array([[  2.6,  -4.5, -23.6,  -5.3, -10.5],
       [  1.4, -15.0, -20.6,   3.7,  58.8],
       [  6.4, -18.9,  24.3,  19.1,  32.7]]) >> 32.7

array([[  7.5,  47.7,  -8.0, -10.6,  13.8,  -5.3,  -1.5],
       [ -7.9, -25.2,  12.6, -13.9,   2.9,  37.5,   8.5],
       [ -0.5, -17.5,  14.4,  -7.2, -18.6, -15.1,   4.5]]) >> 4.5

array([[  0.3, -19.7,  12.9,  21.3,  21.5,  26.3],
       [-12.1,   6.9,  21.5, -31.1,  48.8,  13.1],
       [  6.4,  -0.1, -39.0, -20.5, -43.2, -17.4]]) >> -17.4

array([[-20.7, -12.7, -57.6,   5.9,   7.7],
       [ 22.6,  41.5,  18.2, -12.6,   3.9],
       [  9.8,  31.2,   5.3,  -8.7,  13.7]]) >> 13.7

array([[  0.2,  -8.8,   7.4,   9.4,   6.6,   4.5],
       [ -0.3, -11.0,   3.6,  19.3,  14.3,   5.7],
       [-14.6,  -7.4,  -4.0, -29.0, -57.2, -15.8]]) >> -15.8

array([[ 38.9,  19.2, -12.6,  16.8],
       [-20.1,  22.8, -13.0,  38.0],
       [-14.4, -55.1, -21.9,  17.1]]) >> 17.1

array([[-45.1,  53.0,  14.4, -43.6],
       [ -6.8,  11.5, -31.4, -40.6],
       [ 47.4, -32.7, -39.2, -23.4]]) >> -23.4

array([[ 46.9, -57.0, -17.8, -52.1,  43.2, -50.0,  18.3],
       [  8.1,   3.4,  -0.7,   9.1,  -1.5,  -8.3,  19.2],
       [-29.5, -12.4,   7.6, -21.3, -23.8,   9.0, -48.2]]) >> -48.2

array([[-46.7, -30.9,  48.1, -36.7, -52.2],
       [-32.7, -25.2,  40.9, -17.7, -27.5],
       [ 18.0,  40.1, -17.1,  -2.9,  10.4]]) >> 10.4
---
Q:
[[120 104 110 100 142  62  55]
 [124  78  14  53 222  95  84]
 [ 63  17  59  85 140 123  93]]
A: 17

Q:
[[3 5 4 3 1]
 [7 7 4 5 5]
 [5 3 9 3 5]]
A: 3

Q:
[[ 62  68 139  97 152 107]
 [130 100 129  56 127 169]
 [113 117  78 252 172 214]]
A: 117

Q:
[[6 8 7 5 8 6 2]
 [6 6 5 6 6 1 7]
 [6 4 4 1 3 1 6]]
A: 4

Q:
[[ -7  -6  -8  -6  -7  -5  -7]
 [ 30  29  28  30  29 -40 -43]
 [ -6  -8  -3  -8  -7  -8  -3]]
A: -8

Q:
[[716 375 594 361]
 [754 458 693 190]
 [395 609 442 333]]
A: 609

Q:
[[496 140 311 327 278 463]
 [441 613 191  40 217 775]
 [365  70 290 722 729 713]]
A: 70
---
[[  3.630  -9.973  -8.631 -12.811  -7.965]
 [-18.167  -9.412 -17.783  11.891  11.141]
 [ -1.236 -20.281  -2.589   1.571  -6.625]] --> -8.631

[ 0.09 -0.01 -0.15 -0.14  0.09  0.16 -0.06] --> -0.15

[-0.05 -0.06  0.11 -0.01  0.00 -0.13  0.02] --> 0.11

[ 0.73  1.12 -0.07  1.68 -1.39  1.45  1.86] --> -0.07

[[ 13.23  -5.67  -4.63   5.50  -7.88  -2.31   8.46]
 [  2.86  -1.80   2.58 -11.13  -1.94   0.85 -14.27]
 [ -5.28   7.48   6.74  -3.23  13.59   2.04  -3.72]] --> -4.63

[  90.069 -101.179  107.932  -69.175] --> 107.932

[ -0.53  12.61   0.43  -1.26 -13.39] --> 0.43

[-1.68  0.00  1.76 -0.25] --> 1.76
---
[[-30.6  48.2  -2.4  35.3]
 [ 46.7   8.0  26.2 -21.1]]: 26.2

[[-20.2 -10.1   3.9  -9.7  -7.0  -0.8   5.1]
 [  8.3  53.2  -2.7  -4.0  -2.3  -9.6  16.8]
 [ 15.9   8.8 -16.0  -2.4  27.3   9.3  -1.6]]: -9.6

[[ 23.0  12.4  45.9   3.4  24.6  41.9  21.9]
 [ 25.2  -0.2 -14.2 -59.6 -40.4 -17.4   6.2]]: -17.4

[[  3.6  -5.0  -1.9   4.7   4.0 -20.4  -9.0]
 [ 11.6  -6.8  -1.8  14.8   4.0 -43.7 -16.8]
 [  4.7 -13.6   0.4   7.3   7.5 -36.2 -21.1]]: -43.7

[[ -3.5   3.5  18.6  -0.6]
 [  4.3  14.7   7.9   3.7]
 [ 13.3 -27.6 -33.4  57.0]]: 7.9

[[-18.1   3.1 -46.7 -44.7 -17.3 -52.4  49.3]
 [ 25.8 -32.6  38.3   8.6 -24.9  10.9 -29.1]]: 10.9
---
[-24.3, 57.5, -4.2, -6.3] --> 57.5, -24.3
[[-23.2, -6.3, 4.0, -18.7, 56.2, 28.2, 24.7], [-11.8, 0.4, 29.2, -33.9, 58.2, 14.3, -43.9]] --> 58.2, -43.9
[52.2, -16.7, -56.8, 34.6, -43.8] --> 52.2, -56.8
[[-5.3, 48.1, -2.8, 44.7, -0.3, 27.0, 57.4], [-48.0, 21.9, -4.0, 2.3, 0.1, -44.1, -35.5]] --> 57.4, -48.0
[[-16.4, 5.8, -7.0, 0.0, -3.9], [11.3, 30.4, 4.0, 44.0, 24.3], [-6.7, 52.6, -31.4, 23.5, 26.6]] --> 52.6, -31.4
[[-39.4, -29.0, -12.3, -0.1, -43.1, -19.1], [-20.9, -21.4, -22.9, 0.0, -23.6, -10.5], [-17.4, -19.2, -21.5, 0.1, -20.5, -9.0]] --> 0.1, -43.1
---
[[ -5.4 -19.1   6.8  39.0  -7.6   7.4   3.6  -2.7  12.6  30.8]
 [-14.5 -12.8   6.4  31.0  -6.0  10.9   5.8   6.3  24.9  22.6]
 [-42.7  41.3  -5.8  16.6 -10.0 -13.6  -5.8 -24.4 -33.5 -21.0]
 [ 23.8   8.6 -19.5 -28.5  -9.9 -20.5  -0.2  14.2   0.1  -1.6]
 [  5.1  15.7   5.7 -43.7  19.6 -21.1  16.7   1.3  16.9  41.3]
 [  2.2  32.1 -12.0  41.9  -2.5 -24.8  38.7   3.9 -12.1 -30.9]
 [  3.3 -25.5  13.7 -37.4 -12.3  21.2 -19.6 -10.9  24.0 -41.4]
 [ 37.7  -6.0  -8.6  -9.3   4.1   7.5 -17.7  25.6   5.4 -14.0]
 [ 18.5   8.8  -6.1  14.4  -3.2  -5.7  10.5  11.9  -0.1 -31.0]] -> 30.8

[[ 18.4  24.7 -43.8 -12.4 -21.4  35.3   4.3  -2.9   7.2  27.6 -48.4  13.6
   40.9]
 [-26.4 -26.9 -22.2  32.9  26.6 -10.9  23.8  32.5   6.1  -9.0   3.1   2.5
   -5.2]
 [ -7.5 -12.7  -7.0  -2.2  -1.2  -8.7   1.6  -2.6  -7.8  -2.0   2.5  -7.2
   -4.4]
 [ -2.7  -2.8  -1.8   1.2   0.8  -2.2   1.3   1.4  -0.7  -0.8   1.0  -0.5
   -0.4]
 [ -2.3  -9.5 -14.1 -13.6  -8.9  -3.4  -0.3 -13.6 -14.3   3.3  -7.1  -6.6
    0.6]
 [-24.9 -23.4 -30.9  27.0  40.2  -0.8  38.6  24.3  -7.3  -4.9  -9.0  27.5
    2.4]
 [-19.7 -18.8 -14.6  17.0  13.6 -10.5  10.4  16.7   0.8 -10.2  -0.7  -0.7
   -7.4]
 [ -6.7 -27.6 -14.8   8.2   0.2 -10.2   9.5   6.2  -3.2   6.9  12.6 -25.8
   -5.1]
 [ -4.3   0.5   5.1  -1.1   4.3  -2.8  -3.9  -3.2  -3.2 -10.1  -3.3   4.9
   -8.9]
 [ 18.2   1.7   2.0 -56.8 -34.5  -4.5  -8.3 -54.6 -41.0  23.9   8.0  -6.4
   15.8]
 [-32.0 -28.0 -10.9   6.5   8.5 -30.3  12.2  10.6 -13.9 -11.7  17.0   1.7
   -3.8]] -> 40.9

[[  3.4   3.7  -3.3  -1.9 -10.3   5.0]
 [ -3.0   1.5  47.2  14.7  14.2   5.4]
 [-25.2   7.9 -41.8   3.0 -20.2  24.3]
 [  9.2  16.0  -2.5   8.8 -50.0   4.6]
 [-24.4   8.1 -41.7   3.6 -20.3  24.5]
 [  1.3  -0.3  12.8   2.5   1.0  -1.7]
 [  1.2   0.2  13.0   2.5   0.9  -1.6]
 [  3.3   3.6  -3.6  -3.1 -10.5   4.3]] -> 5.0

[[ -3.9  -6.8 -21.8  -6.7  -4.5  -3.2  -3.8   2.6  -0.2   0.0]
 [ 22.5 -16.4   8.5 -22.0 -28.5  29.3 -33.7  43.0  17.1  30.0]
 [  6.6   2.4 -10.8  -4.1  -4.1   1.1   2.6   5.0   2.1  -0.9]
 [  4.3   5.0   3.4   0.3   1.7   4.6  -1.8   9.4  -3.9   6.2]
 [  1.0   1.7  51.5   5.3  -2.4   0.6   3.0  -8.0  -8.8  -4.7]
 [ -4.4  -3.7   5.6  -5.3  -5.3  -4.8  -3.6  -0.2   0.8   0.6]
 [  1.6 -17.0 -50.2 -16.8  -3.8  10.5   4.1 -28.6   0.7  -3.5]
 [ -2.6   2.8  -2.2  32.8 -14.2 -10.4   1.1 -46.4  -4.5  20.8]
 [ 13.1  -5.6  22.2 -10.5 -11.9  15.5 -15.7  24.7   5.3  16.7]
 [ -4.5   1.9  15.5  36.6 -16.1 -10.5   0.1 -51.3  -3.4  24.1]] -> 0.0

[[  1.2  -6.5   4.3   9.6  -0.2  -4.7]
 [ 24.6  -7.9   5.9 -52.2  12.2 -36.3]
 [ 19.4 -12.5  -2.7  10.5   2.0  -5.3]
 [  9.4 -19.7 -40.5  24.7   6.7  -9.6]
 [  9.7   6.1   5.9  -3.9  -2.5   1.5]
 [  2.0   5.0  23.3 -19.3   1.1  18.6]] -> -4.7
